Table B holds the same points as the rows below, measured another way and shuffled. Each row below is followed by which row of B it is.
B (21 x 16):
[[  2 -19   0 -13  -8  -3   4   1  20   2  16   8   0  -5  -5   0]
 [ -8  -7   6  29  -9 -13  17   2  -2   7  -5  -7   3 -10   1 -21]
 [  8   4 -15 -29   9   9 -25  -3   0  -1   1  12   5   6   5  30]
 [ 14 -26  -3 -45   0  11 -18   1  30  -3  27  23   3   4  -5  24]
 [ -9 -24   2 -11  -4   3   5   2  26   1  15   4   2 -15  -6  -9]
 [ -3 -25   3 -74  12  37 -34   1  53  -1  34  18   8  -8  -9  30]
 [ 17 -12  -2  -3 -12  -8  -3  -3  -9  -1  -3   7   9   6  12  11]
 [ -5 -44  10 -49  -3  20  -5   5  59   4  43  11   2 -18 -15   1]
 [  3 -18  -9 -45  13  14  -9   1  30  -1  15   6   1 -11 -10  13]
 [  3 -11  -5 -57  11  31 -39  -1  40   1  29  24   7  -3  -3  36]
 [  4  18  -1  82 -20 -44  32  -4 -58   4 -40 -10   1  10  19 -21]
 [  1 -38   6 -62   0  23 -20   4  54   2  39  14   5 -15  -9  14]
 [  4 -22   6 -23  -6   4  -4   0  22  -1  18   6   4 -11  -4   3]
 [  0   0  -3  20  -8 -15  10   1 -14   2 -14  -3   5   1   8  -5]
 [  4 -49   6 -62  -6  19  -9   5  57   1  44  19   1  -9 -15  15]
 [ -1  -6   6  30 -15 -17  14   0 -10   6  -4  -3   7  -6   7 -15]
 [ 15 -17  -4  -9 -11  -7  -2  -5  -1  -1   3  12   4   8   3  14]
 [ -3 -31  15  -6 -12   0  10   3  29   3  25   6  -1 -11  -7 -15]
 [ 10 -39   0 -44  -6   8  -9   0  38   1  29  17  -2  -5  -8  12]
 [ -4 -23   1 -25   2   3   5   0  36   0  22   4  -2 -18 -14  -6]
 [ -2 -19  16  17 -21 -10   4   0  -2   7  -2  -4   9  -4   9 -12]]
Rows of B count from 0, top down.

[-15   8 -12   3  32   2  -4 -28  31   5   7   4  -7  -1 -12  -1 -17  46
  14  -5  -3  -2  -3] -> 4
[-22   9   8   1  57 -13  13  58 -27  13 -15 -27 -62  29 -31 -15  32  41
 -14  52   2  47   2] -> 5
[-14  23  26  -3  33 -21  -1  31 -44 -13 -16  -9   2 -42  14 -19  20  25
 -12  37  10 -46  20] -> 6
[ 15   1  13   5   9 -19   5  76 -59  -1 -26 -24 -27  11  -5 -17  44   6
 -26  52   7  15  11] -> 2
[-41  36  24   0  37 -16  -1 -26   8  -3  -2 -11  25 -54  11 -20 -17  56
  -2  -6   0 -55   9] -> 20
[  0   8  -2   5  -3  -5  -7 -13   4  -5  -2   2  16 -20   9  -5  -9  26
   3  -1   1 -34   6] -> 13
[-11   8  23 -10  59 -20   9  57 -58  -5 -12  -8 -50  -4 -10 -16  31  12
  -6  64  12   1  15] -> 3
[-11  16  -4   3   8   1  -7 -47  37  -1  10   5  26 -26   5  -2 -31  43
  10 -28  -3 -34  -1] -> 1
[-13  11   5  -4  39  -7  -1  -2  -5  -4   1   5 -12 -15  -2  -7  -3  28
  10  19   4 -17   7] -> 0
[-45  20  10  -3  77 -10   5  17  -8   8  -7 -16 -36  -1 -21 -14  14  57
  -2  34   1  16   4] -> 11
[-40  16  17 -15  92 -12  10  14 -21   1   5   1 -54 -11 -21 -11  10  36
  13  49   7   5   8] -> 14
[-19  24  13   0  13  -9  -5 -30  14  -6   4   0  23 -43  12 -12 -23  50
   5 -13   1 -52   7] -> 15
[  2  -6 -17   9  27   0  -2  23  -3   6 -11 -10 -28  32 -20   0  21  16
  -4  23   1  30  -1] -> 8
[-46  21   5  -7  83  -4   5 -19  20   8  10  -1 -35  -7 -22  -8 -11  63
  17  19   0   6   0] -> 7
[ -6   6  21   0  41 -24  18  86 -60   9 -21 -29 -67  18 -22 -24  42  36
 -22  66   5  41   9] -> 9
[-11   3 -16   3  38   5  -3 -25  31   6   9   7 -18  12 -18   1 -14  36
  19  -2  -3  12  -6] -> 19
[-24  13  17 -11  71 -14   5  19 -27  -3  -1   0 -37 -16 -11 -13  14  26
   7  46   8  -7  12] -> 18
[ 14  16  11   0 -35  -6 -12 -43   4 -20   6  15  57 -63  37  -4 -28  11
   6 -28   5 -89  12] -> 10
[-25  16   6   1  45 -10  -1   4  -1   1  -6  -6 -10 -11  -6 -11   5  44
   1  17   2 -11   6] -> 12
[ -6  12  20  -4  33 -18  -1  29 -46 -11 -13  -3 -14 -28   8 -14  21  12
  -5  43  10 -34  17] -> 16
[-36  25  11 -10  56  -5   2 -41  27   1  17   9 -10 -35  -6  -9 -30  53
  22  -3   1 -27   2] -> 17
